Below are the code and all the weights of a small trained network. Each question names an input and a target symbol and asks about switching units off, where a switched-off unit gives its printed mean instead of its output.

import numpy as np


def w(rows, s, z=0):
    codes = np.array(rows[::2]) - 128.0
    scale = np.full(codes.shape[1], s)
    scale[-1] = z or s
    return codes * scale


def f(y):
    return np.maximum(y, 0)


def softmax(a):
    e = np.exp(a - a.max(-1, keepdims=True))
    return e / e.sum(-1, keepdims=True)


def log_softmax(a):
    a = a - a.max(-1, keepdims=True)
    return a - np.log(np.exp(a).sum(-1, keepdims=True))


def net(x, mask):
    ids = ['αγεζηπστψ'.index(c) for c in x.split()]
    T = len(ids)
    res = E[ids] + P[:T]
    u = 0
    for l in range(2):
        q, k, v = (res @ M[l].T for M in (Q, K, V))
        z = softmax(np.where(np.tri(T) > 0, q @ k.T / 3**0.5, -1e9)) @ v
        res = res + np.where(mask[u], z, O[l][:, -1]) @ O[l][:, :-1]
        u += 1
        y = f(res @ A[l][:, :-1].T + A[l][:, -1])
        res = res + np.where(mask[u : u + 12], y, B[l][:, -1]) @ B[l][:, :-1]
        u += 12
    return log_softmax(res[-1] @ U[:, :-1].T + U[:, -1])


Q, K, V, O, A, B = {}, {}, {}, {}, {}, {}
E = w([
[78,145,85],'α',
[77,175,164],'γ',
[115,130,34],'ε',
[21,138,132],'ζ',
[190,216,2],'η',
[177,191,36],'π',
[29,113,96],'σ',
[77,105,84],'τ',
[40,93,61],'ψ',
],0.014)
P = w([
[133,58,117],'0',
[163,183,149],'1',
[190,156,143],'2',
[170,86,166],'3',
[12,142,76],'4',
[154,138,63],'5',
[120,83,147],'6',
[15,194,97],'7',
[118,132,39],'8',
],0.011)
Q[0] = w([
[178,225,171],'0.h0',
[151,81,188],'0.h0',
[155,211,2],'0.h0',
],0.0099)
K[0] = w([
[144,244,2],'0.h0',
[185,141,3],'0.h0',
[148,151,205],'0.h0',
],0.0047)
V[0] = w([
[254,92,140],'0.h0',
[113,98,187],'0.h0',
[150,116,45],'0.h0',
],0.0085)
O[0] = w([
[4,130,87,2],'0.h0',
[115,123,160,126],'0.h0',
[217,52,46,119],'0.h0',
],0.011,0.0072)
A[0] = w([
[137,104,171,133],'0.n0',
[41,47,132,33],'0.n1',
[83,247,130,123],'0.n2',
[104,117,218,158],'0.n3',
[81,69,144,35],'0.n4',
[41,136,100,254],'0.n5',
[204,142,246,120],'0.n6',
[132,172,115,236],'0.n7',
[200,34,154,149],'0.n8',
[52,145,111,235],'0.n9',
[102,121,107,194],'0.n10',
[13,94,103,101],'0.n11',
],0.011,0.0032)
B[0] = w([
[109,26,79,159],'0.n0',
[254,168,103,142],'0.n1',
[92,235,85,254],'0.n2',
[71,87,189,220],'0.n3',
[174,155,55,134],'0.n4',
[118,155,196,207],'0.n5',
[69,116,124,248],'0.n6',
[154,129,178,239],'0.n7',
[64,75,67,195],'0.n8',
[89,144,160,204],'0.n9',
[111,148,157,164],'0.n10',
[116,140,127,165],'0.n11',
],0.008,0.0048)
Q[1] = w([
[47,1,89],'1.h0',
[112,144,170],'1.h0',
[147,100,86],'1.h0',
],0.01)
K[1] = w([
[114,5,35],'1.h0',
[141,174,60],'1.h0',
[54,106,108],'1.h0',
],0.011)
V[1] = w([
[88,115,3],'1.h0',
[187,172,98],'1.h0',
[150,118,88],'1.h0',
],0.0072)
O[1] = w([
[104,149,105,117],'1.h0',
[251,134,144,39],'1.h0',
[122,172,67,6],'1.h0',
],0.017,0.0021)
A[1] = w([
[81,168,116,93],'1.n0',
[156,73,77,221],'1.n1',
[143,171,255,175],'1.n2',
[91,3,155,255],'1.n3',
[187,38,51,206],'1.n4',
[30,109,106,127],'1.n5',
[75,243,117,207],'1.n6',
[79,169,157,86],'1.n7',
[117,150,58,187],'1.n8',
[117,142,88,119],'1.n9',
[147,61,152,170],'1.n10',
[200,171,156,101],'1.n11',
],0.0085,0.0044)
B[1] = w([
[94,152,19,165],'1.n0',
[7,142,174,163],'1.n1',
[97,153,171,248],'1.n2',
[173,81,249,220],'1.n3',
[115,185,204,170],'1.n4',
[189,114,34,214],'1.n5',
[169,169,108,232],'1.n6',
[76,134,25,190],'1.n7',
[184,141,204,172],'1.n8',
[242,93,135,147],'1.n9',
[68,53,156,150],'1.n10',
[89,48,2,154],'1.n11',
],0.006,0.011)
U = w([
[92,182,124,126],'α',
[147,108,219,175],'γ',
[90,165,26,17],'ε',
[147,1,80,188],'ζ',
[195,200,108,38],'η',
[133,152,106,176],'π',
[157,112,96,159],'σ',
[198,121,102,212],'τ',
[159,90,56,4],'ψ',
],0.0093,0.0033)

Each question gives the input, a string of symbols that net reads in full, and the target symbol t.
The units are the heads (3 rows each of Q, K, V and O) and the neurons (one row each of A and B). Each row of codes is followed by its name. A weight is (code - 128) times the scale printed after its matrix; where a second scale follows, it is the last column's (O, A, B and U).
mask holds one flag per unit, layer by layer, with each layer's heads first. A switched-off unit (its flag False) gives its mean, the last column of its rows in O or B, instead of its output. The means were averaged over made-up inputs and are rounded, as every weight is.
A unit's drop is (log p(t) with every unit on - log p(t) with that unit switched off) / (log p(t) with every unit on - log p(t) with every unit switched off).
The circuit of an input: a set's keep is (log p(t) with only the set's units on - log p(t) with every unit switched off) / (log p(t) with every unit on - log p(t) with every unit switched off). Starting from the 12 units with the biggest drops (on a tie, the unit counted first), units are removed one at a time, each time the one whose removal leaves the highest keep (on an exact tie, the one counted first), for as long as the keep stays at least 0.8.
units of the circuit, in order: the units of the circuit, biggest drop first
unit that matters most: the unit with the biggest drop
k most important neurons: the k neurons with the biggest drops, biggest first
k most important neurons of layer l: the k neurons of layer l with the biggest drops, biggest first
drop when u is switched off: that unit's drop, to one decimal
input γ τ τ π, target γ: 2 most important neurons	(0.n2 1.n5)
input ζ η ζ ζ α σ τ, target ζ: units of the circuit, in order	(0.n8 0.n2 1.n2)
input ε π γ ζ ζ ζ α, target ε: units of the circuit, in order	(1.h0 0.h0 0.n8)
input ε α ε ζ, target ε: 2 most important neurons	(0.n8 1.n3)
input γ ζ γ α ζ ζ ε, target γ: unit that matters most	0.h0
input ζ ζ ε ζ γ γ, target γ: units of the circuit, in order	(1.h0 0.h0 1.n5)
input ζ ζ π α ζ ζ η η, target η: 2 most important neurons	(0.n2 0.n7)
input ε γ ζ γ η ζ σ, target ε: units of the circuit, in order	(1.h0 0.h0 0.n8)
input ζ α γ τ ζ ζ α, target ζ: 4 most important neurons	(0.n2 0.n8 1.n2 1.n5)
input η ψ η σ, target η: units of the circuit, in order	(0.h0 1.h0 1.n8 0.n3)
input ζ γ π γ τ γ ζ, target ζ: 2 most important neurons of layer 0	(0.n0 0.n2)
input ζ ζ ζ γ ζ α ζ α ζ, target γ: 2 most important neurons	(0.n5 0.n8)
input ζ ζ ζ γ, target ζ: 2 most important neurons of layer 0	(0.n6 0.n0)
input ζ ζ γ α, target ζ: 2 most important neurons	(0.n2 0.n8)
input η τ ζ ε, target η: 2 most important neurons of layer 0	(0.n8 0.n3)
input η ε γ ζ ε ζ ε, target η: 2 most important neurons	(0.n8 1.n8)
input η η η γ ζ ε ζ, target η: most important neuron of layer 1	(1.n8)
input τ α ζ ψ γ ε ζ γ ζ, target γ: 2 most important neurons of layer 0	(0.n8 0.n2)
input ζ ε ζ σ, target ζ: 3 most important neurons	(0.n8 1.n5 0.n2)
input σ ζ τ ψ ζ ε ζ ζ γ, target γ: 2 most important neurons of layer 1	(1.n5 1.n7)
input γ η ζ ζ ε ζ σ π, target η: most important neuron	(0.n2)
input ε ε η γ ε γ ψ, target ε: drop when 1.n3 is switched off	0.3
input η ζ σ ε ζ σ γ ζ α, target γ: drop when 0.n10 is switched off	0.0
input ζ ζ γ ζ η ζ τ, target ζ: drop when 0.n8 is switched off	0.2
input ε ζ σ γ, target ε: drop when 1.n3 is switched off	0.1
input ε ζ ζ σ α γ ε, target ε: 2 most important neurons of layer 0	(0.n8 0.n7)
input ε γ ζ τ, target ε: 2 most important neurons	(0.n8 1.n3)
